Below are the code and all the weights of a small trained network. Each question names an input and a target symbol and asks about switching units off, where a switched-off unit gives its printed mean instead of its output.

import numpy as np


def w(rows, s, z=0):
    codes = np.array(rows[::2]) - 128.0
    scale = np.full(codes.shape[1], s)
    scale[-1] = z or s
    return codes * scale


def f(y):
    return y / 2 * (1 + np.tanh(0.7978845608 * (y + 0.044715 * y**3)))


def softmax(a):
    e = np.exp(a - a.max(-1, keepdims=True))
    return e / e.sum(-1, keepdims=True)


def log_softmax(a):
    a = a - a.max(-1, keepdims=True)
    return a - np.log(np.exp(a).sum(-1, keepdims=True))


def net(x, mask):
    ids = ['ΣΦεζημξπ'.index(c) for c in x.split()]
    T = len(ids)
    res = E[ids] + P[:T]
    u = 0
    for l in range(3):
        q, k, v = (res @ M[l].T for M in (Q, K, V))
        z = softmax(np.where(np.tri(T) > 0, q @ k.T / 3**0.5, -1e9)) @ v
        res = res + np.where(mask[u], z, O[l][:, -1]) @ O[l][:, :-1]
        u += 1
        y = f(res @ A[l][:, :-1].T + A[l][:, -1])
        res = res + np.where(mask[u : u + 12], y, B[l][:, -1]) @ B[l][:, :-1]
        u += 12
    return log_softmax(res[-1] @ U[:, :-1].T + U[:, -1])


Q, K, V, O, A, B = {}, {}, {}, {}, {}, {}
E = w([
[88,138,229,253,108,135],'Σ',
[196,200,114,139,134,147],'Φ',
[160,146,243,130,109,169],'ε',
[34,91,133,142,123,147],'ζ',
[88,176,214,134,152,155],'η',
[108,124,164,49,130,50],'μ',
[113,78,71,79,123,151],'ξ',
[101,183,191,62,90,169],'π',
],0.016)
P = w([
[50,200,72,185,149,63],'0',
[135,106,137,127,114,254],'1',
[147,72,120,125,61,88],'2',
[140,79,127,145,55,85],'3',
[148,61,138,123,114,118],'4',
[116,102,140,156,37,78],'5',
[134,75,145,120,105,120],'6',
[105,105,147,154,42,82],'7',
[120,87,148,116,100,123],'8',
[124,80,155,111,122,142],'9',
[104,106,151,137,59,107],'10',
[107,96,157,123,85,124],'11',
[91,109,157,136,63,107],'12',
[103,95,151,107,113,155],'13',
],0.0066)
Q[0] = w([
[101,188,73,188,101,131],'0.h0',
[148,59,5,101,129,17],'0.h0',
[128,135,73,108,121,192],'0.h0',
],0.015)
K[0] = w([
[190,97,116,135,174,154],'0.h0',
[64,6,206,88,136,160],'0.h0',
[124,84,94,186,112,137],'0.h0',
],0.015)
V[0] = w([
[69,225,82,132,209,102],'0.h0',
[253,178,65,206,192,91],'0.h0',
[101,141,232,114,180,101],'0.h0',
],0.0063)
O[0] = w([
[124,228,134,93,126,115,252],'0.h0',
[171,69,192,79,253,53,24],'0.h0',
[123,205,146,176,16,127,247],'0.h0',
],0.006,0.0023)
A[0] = w([
[168,92,151,150,43,109,14],'0.n0',
[144,59,89,123,76,194,86],'0.n1',
[131,84,108,28,148,116,19],'0.n2',
[145,144,149,184,141,224,32],'0.n3',
[227,159,84,213,133,207,24],'0.n4',
[95,40,113,194,202,140,35],'0.n5',
[128,164,105,169,137,67,4],'0.n6',
[105,68,143,82,154,132,136],'0.n7',
[108,2,197,69,52,134,234],'0.n8',
[169,115,188,82,136,183,108],'0.n9',
[249,70,126,59,107,88,144],'0.n10',
[132,97,38,113,131,142,54],'0.n11',
],0.0085,0.0017)
B[0] = w([
[132,109,97,49,186,182,159],'0.n0',
[151,148,229,125,193,51,141],'0.n1',
[99,149,132,92,62,106,136],'0.n2',
[107,75,133,55,77,120,157],'0.n3',
[118,254,50,6,35,182,128],'0.n4',
[56,146,95,135,78,165,124],'0.n5',
[130,108,176,82,218,175,114],'0.n6',
[126,187,131,171,110,104,141],'0.n7',
[166,169,202,164,42,235,254],'0.n8',
[133,110,141,199,79,50,194],'0.n9',
[60,156,122,245,126,110,145],'0.n10',
[134,91,191,95,135,62,121],'0.n11',
],0.009,0.0064)
Q[1] = w([
[109,188,185,143,5,179],'1.h0',
[107,194,248,148,131,124],'1.h0',
[169,147,68,154,250,56],'1.h0',
],0.017)
K[1] = w([
[189,248,5,191,255,127],'1.h0',
[91,117,189,169,208,48],'1.h0',
[11,134,193,21,96,103],'1.h0',
],0.015)
V[1] = w([
[132,126,188,102,127,6],'1.h0',
[212,163,163,71,139,251],'1.h0',
[120,136,207,192,83,106],'1.h0',
],0.012)
O[1] = w([
[195,157,45,171,146,183,100],'1.h0',
[133,125,40,185,108,1,229],'1.h0',
[137,191,168,243,111,138,254],'1.h0',
],0.009,0.004)
A[1] = w([
[140,159,148,146,92,161,55],'1.n0',
[166,143,77,130,169,164,73],'1.n1',
[120,109,125,139,160,89,177],'1.n2',
[85,18,52,130,77,90,35],'1.n3',
[188,79,120,104,95,76,70],'1.n4',
[120,120,108,174,100,148,19],'1.n5',
[120,98,124,187,152,185,5],'1.n6',
[111,127,73,77,109,114,154],'1.n7',
[116,62,109,90,158,118,124],'1.n8',
[158,47,145,149,114,151,67],'1.n9',
[148,87,91,108,129,196,3],'1.n10',
[167,4,126,168,155,81,11],'1.n11',
],0.011,0.0015)
B[1] = w([
[105,86,93,156,189,80,254],'1.n0',
[91,148,126,100,64,150,133],'1.n1',
[168,132,164,156,116,118,126],'1.n2',
[138,95,138,47,169,240,140],'1.n3',
[120,188,145,96,106,77,146],'1.n4',
[102,104,157,110,123,104,164],'1.n5',
[210,146,138,97,91,125,147],'1.n6',
[176,143,71,196,132,147,133],'1.n7',
[106,105,119,116,184,55,125],'1.n8',
[61,170,92,86,130,119,133],'1.n9',
[150,137,172,91,125,64,137],'1.n10',
[147,109,61,107,248,109,134],'1.n11',
],0.013,0.012)
Q[2] = w([
[139,131,148,92,201,90],'2.h0',
[124,198,253,157,73,173],'2.h0',
[43,177,142,207,92,137],'2.h0',
],0.018)
K[2] = w([
[105,80,111,107,173,69],'2.h0',
[76,250,76,129,149,128],'2.h0',
[78,160,159,163,123,149],'2.h0',
],0.02)
V[2] = w([
[207,116,160,183,6,254],'2.h0',
[39,192,62,74,58,164],'2.h0',
[148,3,101,134,40,87],'2.h0',
],0.0079)
O[2] = w([
[131,13,1,59,99,168,7],'2.h0',
[73,174,146,101,10,181,242],'2.h0',
[131,127,160,70,213,14,1],'2.h0',
],0.0072,0.0074)
A[2] = w([
[209,136,143,122,68,93,123],'2.n0',
[201,146,134,143,167,95,78],'2.n1',
[214,219,52,128,96,108,95],'2.n2',
[164,87,95,67,58,47,68],'2.n3',
[161,48,105,82,184,181,31],'2.n4',
[102,104,165,174,162,55,112],'2.n5',
[79,63,100,163,129,29,141],'2.n6',
[146,80,122,174,233,198,147],'2.n7',
[230,166,191,54,178,162,134],'2.n8',
[151,33,71,199,143,164,117],'2.n9',
[75,77,156,75,183,220,1],'2.n10',
[148,26,97,254,118,165,161],'2.n11',
],0.0084,0.0056)
B[2] = w([
[81,145,110,146,149,147,202],'2.n0',
[140,88,111,131,86,169,177],'2.n1',
[94,78,65,121,144,89,195],'2.n2',
[114,157,129,177,134,156,150],'2.n3',
[172,165,131,170,87,135,134],'2.n4',
[153,110,104,98,118,138,255],'2.n5',
[180,91,154,82,118,97,182],'2.n6',
[20,96,88,110,126,123,171],'2.n7',
[98,169,78,119,158,94,169],'2.n8',
[55,123,132,112,117,85,169],'2.n9',
[187,7,111,154,128,108,153],'2.n10',
[173,135,127,103,182,143,239],'2.n11',
],0.017,0.0072)
U = w([
[47,28,128,127,160,108,78],'Σ',
[119,75,19,179,98,81,91],'Φ',
[160,65,106,117,99,68,192],'ε',
[102,1,118,180,104,136,5],'ζ',
[160,95,98,233,183,172,250],'η',
[145,111,57,33,66,224,129],'μ',
[108,145,98,48,147,127,135],'ξ',
[45,57,149,214,42,32,136],'π',
],0.0046,0.0027)

Each question gives the input, a string of symbols that net reads in full, and the target symbol t.
The units are the heads (3 rows each of Q, K, V and O) and the neurons (one row each of A and B). Each row of codes is followed by its name. A weight is (code - 128) times the scale printed after its matrix; where a second scale follows, it is the last column's (O, A, B and U).
mask holds one flag per unit, layer by layer, with each layer's heads first. A switched-off unit (its flag False) gives its mean, the last column of its rows in O or B, instead of its output. The means were averaged over made-up inputs and are rounded, as every weight is.
A unit's drop is (log p(t) with every unit on - log p(t) with that unit switched off) / (log p(t) with every unit on - log p(t) with every unit switched off).
The circuit of an input: a set's keep is (log p(t) with only the set's units on - log p(t) with every unit switched off) / (log p(t) with every unit on - log p(t) with every unit switched off). Starting from the 12 units with the biggest drops (on a tie, the unit counted first), units are removed one at a time, each time the one whose removal leaves the highest keep (on an exact tie, the one counted first), for as long as the keep stays at least 0.8.
units of the circuit, in order: the units of the circuit, biggest drop first
top k neurons: the k neurons with the biggest drops, biggest first
top k neurons in layer l: the k neurons of layer l with the biggest drops, biggest first
input π π π π ε ε η η ξ, target π: units of the circuit, in order : 0.h0; 1.h0; 0.n11
input ξ μ ε π ε π π π π π Σ η π, target ξ: units of the circuit, in order : 0.n8; 1.h0; 2.h0; 2.n8
input η ξ η π π η ε π ζ η π π μ Σ, target η: top 4 neurons : 0.n8; 2.n11; 0.n9; 0.n0
input Φ ε π ε ε ε Σ, target Σ: units of the circuit, in order : 1.n11; 1.h0; 1.n3; 0.n4
input μ η μ η π π, target μ: units of the circuit, in order : 0.n3; 1.h0; 2.h0
input π Φ ε Σ η ε η π π Σ η, target η: top 2 neurons : 0.n4; 0.n3
input μ π π Σ π η η, target μ: top 3 neurons : 0.n8; 1.n0; 1.n1
input μ π π Φ Φ, target μ: top 2 neurons : 0.n10; 0.n4
input η μ μ η ξ ε η π μ Φ, target Φ: top 2 neurons : 0.n4; 2.n2
input Φ ζ ε μ μ η π η ξ, target ξ: top 4 neurons : 0.n1; 0.n11; 1.n3; 1.n4
input π μ ε Σ η ζ ξ π ξ Φ ζ Φ, target π: top 3 neurons : 0.n4; 1.n0; 0.n9
input ξ Φ π π ζ π ε π μ π, target π: top 4 neurons : 0.n4; 0.n8; 0.n10; 1.n0
input Σ μ ξ π π π η π η π, target Σ: top 2 neurons : 1.n0; 0.n8
input μ ε π ξ π π μ ε η π, target μ: units of the circuit, in order : 1.h0; 2.h0
input ε π μ μ η π Σ ξ, target ε: top 2 neurons : 2.n6; 0.n1
input ξ μ ζ η, target ξ: top 2 neurons in layer 0 : 0.n8; 0.n3
input η π μ μ π π ε ε, target η: top 2 neurons : 0.n9; 2.n11
input ζ π μ, target ζ: units of the circuit, in order : 1.h0; 0.n8; 2.n10; 2.h0
input ε μ Φ η Σ π π η Σ π η η, target η: top 3 neurons : 1.n6; 0.n4; 0.n3
input ζ μ ζ ε π η π π, target ζ: units of the circuit, in order : 1.h0; 2.n10; 0.n8; 2.h0
input η η Φ Φ, target η: top 3 neurons : 0.n8; 0.n9; 0.n0
input Φ ζ ξ π ζ η μ π Σ π π Φ π η, target Φ: top 3 neurons in layer 1 : 1.n6; 1.n2; 1.n10
input Φ Σ π ξ, target ξ: top 2 neurons in layer 0 : 0.n1; 0.n9
input Φ π π π η μ π η Φ μ, target Φ: top neuron in layer 1 : 1.n7
input Σ μ η μ η η Φ π Σ π ζ, target ζ: top 2 neurons in layer 0 : 0.n8; 0.n4
input η Φ π π ε π ε μ ε η ε π, target π: top 2 neurons in layer 0 : 0.n4; 0.n10
